Each row has a hidden stage along a path, written after it and counted from one end. A new block has a new path.
[ -1   0  -2  -9   7   1   2   4  -7   4  -7   6   2   2 -18  21  -6] => 3
[ -2   0  -3  -8   7  -4   2   2  -9   5 -11   7   2   1 -30  29  -4] => 3
[ 1  0  1 -8  3  1 -7  0 -3  3 -1  3  0  0 -6 12 -1] => 3
[ -2   3  -3  -5   0  -1   4   7  -5   5 -13  12   0  -1 -21  23  -8] => 2
[ -3   1  -1  -8   6   0  -5   2  -8   6  -9   5   2  -2 -27  27  -2] => 2
[ -7   0  -1  -7   6  -2  -5   0  -5   7  -8  11  -1  -6 -24  25  -1] => 2
[ -2 -14  -3  -2   4   0   9   2  -5   3  -7   9   1   3 -18  18  -4] => 1
[  0   3  -2  -6   3  -1   7   2  -4   3  -6   6  -3   2 -16  19  -4] => 1
[  0  -6  -3  -7   3  -1   4   2  -5   5  -3   2   1   3 -13  14  -3] => 2
[ -5   4   2  -6   5   2 -18  -1  -7   6  -8   6  -2  -5 -28  29   1] => 3
[ -2   1  -6  -7   4  -1   8   3  -5   3  -8  10   3   2 -17  17  -8] => 2
[ -6  -1  -3 -11   6   0   6   0  -7   4  -9   7   2  -3 -21  22   0] => 1
[ -2   0   2  -9   7   2  -3   1  -6   8  -7   6  -1   0 -23  20   0] => 2
[ -6  -1   0  -6   8  -6 -13  -1  -8   9  -7   6  -2  -5 -30  35   0] => 3
[ -7  -1  -4  -9   7   1  -1  -4  -5   1  -9   7   1  -3 -23  27  -1] => 1
[ -1  -5  -4  -7   5   0  15   3  -4   5  -6   8   2   4 -11  12  -6] => 1
[ -5   0  -2  -9   7   0  -1  -1  -5   6  -6   7   4  -1 -22  21  -1] => 1
[ -3   2  -7  -4   4   0  11   1  -4   3  -6   7   0   3 -19  20  -6] => 1
[ -1   1  -2  -6   3  -1   1   1  -4   4  -6   4   0   1 -19  17  -4] => 3
[ -2  -4  -1 -10   4   1   2   0  -6   2  -5   3   0   0 -18  17  -5] => 3
[ -3   0  -1  -9   7   1  -1   1  -8   6  -7   6   1   2 -20  24  -7] => 2
[ -1   4  -6 -17  -1   2  15   3  -1  -2  -6  10   4   3  -8   6  -8] => 1
[ -4   1  -7 -10   5   2  18   1  -2   2  -6   7   4   7 -15  10  -5] => 1
[-10   0  -6  -9   8   0 -13  -2  -7   6  -9   7   0  -3 -28  35   0] => 1
[ -4   2  -9  -7   5  -1   3   3  -6   4 -10   8   0   0 -20  24  -4] => 2
[ -5   1  -6  -9   5  -1   7   1  -9   4  -5   8  -3   3 -17  18  -3] => 1
[ -3   1  -2 -11   4   1   7   0  -6   4  -6   1   2   1 -17  17  -6] => 2
[ -7   8  -4 -10   4   0   5   2  -6   1  -6   8   5   3 -22  22  -3] => 2
[ -4   0  -2  -9   7  -5  -9   1  -6   1 -11   8   3  -3 -21  26  -4] => 2
[ -6   0   0  -8  10  -1 -11   3  -5   8  -8   8   0  -3 -27  29   0] => 1
[ -5  -2   2  -8  12   1 -23  -5 -10  10  -7  14  -6 -11 -40  47   4] => 1
[ -4  -5  -5 -16   9  -1   7   0  -6   7  -7   5   3   4 -23  20  -1] => 1
[ -8  -3   1 -10   9   0 -16  -2  -7   9  -6   5   0  -2 -23  28   3] => 1
[ -1   2  -7  -4   2  -1  12   1  -5   3  -7   8   5   8 -19  17  -6] => 3
[  0   4  -2 -11  -3   0  11 -15  -5   2 -11  13   1   4 -18  21  -6] => 2
[-15  -2  -2  -9   8   0  -6  -3  -6   5  -9   7  -1  -1 -29  30  -5] => 1
[ -4   2  -5  -9   7   0   2   1  -7   5  -7   8   1   0 -22  23  -3] => 2
[ -7  -7  -2  -7   5   3   0  -2  -5   7  -8   6   0   0 -21  23  -1] => 3
[ -4  -1   2  -9   7  -1   0   3  -6   6  -5   4  -2   2 -22  22  -1] => 1
[ -6   3  -1 -11   1   1   7   1  -5   5  -5   4   1   0 -24  32  -5] => 1
[ -8  -3  -1 -10   6   0  -7   1  -6   7  -8   8   1   0 -24  25  -2] => 2
[ -5   2  -3  -9   5  -1  -4   2  -8   6  -6   5   0   1 -20  22  -4] => 2
[ -1   2  -2  -4   4  -1   3   3  -3   6  -9   7   0   3 -17  17  -4] => 3
[ -7  -1   0  -5  10   2  -7   3  -6   6  -8   8   0  -4 -31  29   2] => 1
[ 15  10 -20 -12 -12   4  65  -4   6 -14  -2   3  13  32  23 -42 -24] => 3
[ -5   0  -2 -12   4   1  -1   1  -8   7  -6   5  -1  -1 -27  30  -3] => 3
[ -2  -2  -2  -6   7  -1 -11   1 -14   6  -8   5  -1  -5 -27  30   2] => 3
[  3   6  -6  -9   2   0  17   4  -2   1  -3   4   6   9 -10   6  -7] => 2
[ -6   4  -4  -8   4   3   4   3  -5   4  -7  10   0  -2 -21  22  -3] => 1
[ -4   1  -3  -8   5  -2  -3   0  -9   2  -6   9   1  -5 -23  23  -2] => 1
[ -3  -2   2  -6   4  -1  -5   0  -5   7  -6   6  -3  -2 -18  22   1] => 1
[ -4   2  -1  -6  13   0 -11  -1 -11  11 -12   9  -2  -4 -24  27   0] => 1
[-10  -5   5  -5  12  -3 -32  -2  -6   8 -14  11  -2 -13 -37  51   2] => 1
[ -5 -13  -7 -10   7   0   0   0  -8   5  -6   6  -3   2 -23  24  -3] => 3
[-11  -1   1  -7  10  -1 -25  -3 -10  12  -9  13  -1  -7 -35  44   3] => 1
[ -7  -1   0  -6   7  -2 -12  -3  -9   7 -12   8  -9  -4 -32  38  -1] => 3

Each row has a hidden stage along a path, written after it and counted from one end. A new block has a new path.
[ -7   3  -2   4  -7   1 -11  -9  -3  -3  -1  -2   6   0  -9  -2  -2] => 2
[-6 -1  1 11 -9  1 -8 -9 -4 -4  0  0  5  0 -7 -1 -3] => 3
[ -8   0  -1   9 -12   1 -16 -12  -4  -3  -2   1   6  -1  -7   1  -6] => 5
[-4 -1  1  6 -6 -3 -4 -3 -6 -1  1 -7  1  1 -4  2 -6] => 1
[-12   3  -3  13 -11  -3 -15 -17  -5  -7  -1  -3   8  -4  -7   1  -4] => 7
[ -9   2  -2   9 -10   5 -12 -14  -5  -5  -2   0   7  -4  -6  -3  -1] => 5
[-6  3  0  5 -5  1 -8 -8 -1 -4 -2  4  5 -2 -2 -5  0] => 1
[-13   6  -3   5  -6   6 -19 -19  -4  -8  -2  -1   9  -4  -5  -8   2] => 5
[-3  0 -2  4 -4 -3 -6 -5 -1 -1  3 -4  2  0 -5  1 -1] => 1
[ -5  -1   0   9 -12  -3  -9  -7  -1  -1   4  -1   6   0  -5   4  -3] => 6
[ -6   6  -1   6  -6   2  -9 -12  -1  -3   0  -3   3   1  -1   1  -2] => 2
[ -7   3  -3   8  -9   4 -11 -12  -3  -5   0  -2   2  -4  -6   0  -4] => 3
[ 0 -3  2  8 -9 -4 -4 -2 -1  3  3  0 -1 -2 -5  4 -7] => 6
[ -9   2  -3  10 -12   0 -13 -15  -5  -6  -1  -2   8  -5  -7   2  -4] => 5
[ -4   0  -2   8  -9   4 -10  -9  -2  -4  -4   0   4  -1  -1   3  -3] => 3
[-2 -1  1  6 -5 -1 -1 -8  0 -2 -2 -2  1  3 -5  3 -1] => 2
[-12   8  -5   8  -9   1 -17 -17  -9 -10  -3   0   9  -5  -2  -4   0] => 7
[-12   7  -5   6  -6   1 -15 -13  -3 -10  -3  -3   7  -5  -4  -6   1] => 7
[-2 -3  1  7 -9 -3 -4 -6 -3  0  2 -2  3  3 -9  7 -6] => 3
[ -9   6  -2   6 -10   9 -12 -11  -5  -4  -3   2   5  -3  -5  -3  -3] => 5
[ -5  -2  -1   5  -9   1  -8 -10  -2  -1   2  -3   6   2  -4   1  -5] => 4
[ -8   2  -3   6 -11  -2 -12 -10  -4  -6  -1  -1   4  -3  -6  -1  -1] => 1
[-9  3 -5  9 -7  0 -9 -8 -1 -6 -2 -2 10 -2 -8 -4 -4] => 1
[-4 -1  2  4 -3  3 -8 -7 -2 -3 -1 -1  5  1 -4 -2 -1] => 3
[ -3   6   1  12 -10   0  -8  -6  -2   2   0  -2   4  -2  -6   7  -6] => 5
[ -9   4   0   9 -11  -2 -12 -12  -1  -4  -2   1   6  -5  -4   2  -1] => 7
[ -9  -1  -1  14 -14  -2 -13  -9  -5  -5   2  -1   6  -5 -10  -2  -3] => 6
[ -8   3  -7   7  -9   8 -13 -12  -7  -2  -1   5   5  -3  -6   2  -2] => 6

Each row has a hidden stage along a path, written after it and counted from one end. A new block has a new path.
[ 4 -2 -3  5  5 -1 -3  4 -4  2 -3 -3 -2 -3 -1 -4  4] => 4
[ 5 -1 -3  6  7 -2 -5  4 -4  3 -4 -2 -2 -6 -1 -3  3] => 6
[ 6 -3 -6  2 12  2  0 -1  2  4 -2  5  5 -1  0  5  5] => 5
[ 3 -3  0  5  0 -2 -2  3 -2  2 -5  0 -2 -4 -3 -4  2] => 2
[ 3 -2 -3  5  6  0 -2  3 -1  3 -2 -2  0 -2 -1 -4  4] => 5
[ 4 -2 -1  2  2  0 -2  2 -2  2 -4  2 -1 -3 -1 -1  1] => 1
[ 3 -3 -1  3  4  0 -2  2 -2  1 -4  1 -1 -3 -1  0  3] => 3
[ 2 -1 -2  1  4 -1 -2  1 -1  0 -1  0  0 -1  0  2  1] => 2
[ 4  0 -2  3  3 -1 -2  3 -3  1 -3 -1 -2 -3 -1 -2 -1] => 5
[ 6 -3 -4  5  6 -1 -2  2 -1  2 -4  2  0 -3 -1 -3  3] => 6
[ 3 -1  0  3  2 -1 -3  2 -1  1 -4  1 -2 -4  0 -1  0] => 3
[ 2 -1 -2  4  4 -1 -3  3 -3  1 -2 -4 -3 -2  0 -2  3] => 5
[ 8 -6 -3  8  7 -1 -3  2 -2  5 -6  2  0 -6 -3 -6  4] => 7
[ 2 -2  1  4 -2 -3 -4  4 -3  0 -4 -2 -4 -2 -1 -4  0] => 2
[ 1  0  1  3 -2 -3 -3  4 -4 -1 -3 -4 -5 -3 -1 -3  0] => 3
[-2  0  3  1 -4 -2 -3  4 -3 -2 -3 -3 -4 -1  0 -2 -1] => 0
[ 4 -4 -3  2  7  0 -3  1 -1  1 -3  3  1 -2  0  2  3] => 4
[ 7 -3 -1  9  2 -3 -5  6 -4  3 -7 -2 -3 -8 -3 -9  2] => 5
[11 -5 -4  8  9 -1 -3  3 -2  6 -8  4  1 -8 -2 -5  5] => 6
[ 1 -1 -1  1  3 -1 -3  3 -2  0 -3  0 -2 -1 -1  1  1] => 2

Each row has a hidden stage along a path, written after it and counted from one end. A new block has a new path.
[  6  -1  -3   2   3   7   2 -19  -1   4  -4   0  -3   0  -1   0   2] => 0
[ 1 -3  1  2  9  8 -2  3  0  0  1  6 -2  7 -2  2  0] => 0
[ 9 -8  1  3  8 16 -6 -3 -2  5 -1 -3 -2  3  0  0  0] => 0
[ 7 -4 -3  3 11 12 -6 -1  2  2  7  2 -1  3  2 -2 -3] => 1
[-2  2  0  3  7  7 -1 -8  2  2 -2  4  0  2  2 -1  1] => 2
[-5 -3 -3  8 11 17 -6 -8 -1  2  0  6 -4  8  7  7 -4] => 1
[ 0 -1 -3  1  5  7 -3 -7  0  2  0  4  1  2  1 -1 -1] => 1
[-2  1 -3  1  4 -3 -4 10  0 -1  4  9  3  2 -5  2  0] => 1
[-9  4  0 -1 -8 -4  2 -6  2 -1 -4  7  1  3  2 -1  2] => 2
[ 1 -3 -1  4  8 10 -3 -3  2  1  0  2 -1 -2  3  2 -3] => 2
[-5 -4 -3  2 11 17 -5 -5 -3  5  5  2 -7  8  4  4 -5] => 0
[  4   0   0   3   0   3  -1   0  -1  -2  -1   4   3  -2   0 -11   1] => 1
[-3 -1 -4  4  4  5 -2 -9  1  2  1  6  1  2  2  3 -1] => 2
[13 -9  3  1  8 16 -7  0  1  3  3 -8  0 -2  1 -4 -1] => 1
[ 2  1  0  2  4  8 -2 -1 -1  1  2  5  2  7  1  2  0] => 1
[ 2 -4 -1  1  9  9  5 -2  1  3  2 -1  2  1  5 -4  0] => 2
[ 1 -5  0  2  5 10 -4 -5  4  1 -1  7 -1  3  1  1 -2] => 1
[ 6 -9 -1  2 13 20 -6  1  0  0  0 -1 -2  7  0  1 -2] => 0
[10 -1  5  0 -2  9  0 -7  3  1 -5 -4  0 -1 -5 -2  2] => 0
[ 3 -2 -1  5 -5  0  2 -3 -1 -2  0  5  3  4 -4 -1  0] => 0
[ 3  0  0  2 12 10 -2 -8  0  0 -3  3 -9  2  0 -1  0] => 1
[-3  0 -2  1  5  6 -3 -4 -1  2  2  6 -2  2  2  0 -1] => 2
[ 1 -5  2  3  4  7 -1 -6 -1  1  3  0 -5  2  3  3 -2] => 0
[ 1  0 -1  3  5 10 -3 -5  0 -1  2  4 -2  4 13  2  1] => 0
[ 1  2  0 -1 -4  0  0 -2  1 -1 -3 -3  5 -2 -1 -3  5] => 2
[-7  1 -5  4  0  3 -4  1  1 -1  2 10  2  3 -1  1  0] => 2
[-7  1 -1  4  5 10  0 -6 -1 -2 -4  4  1  3  0  0  1] => 2
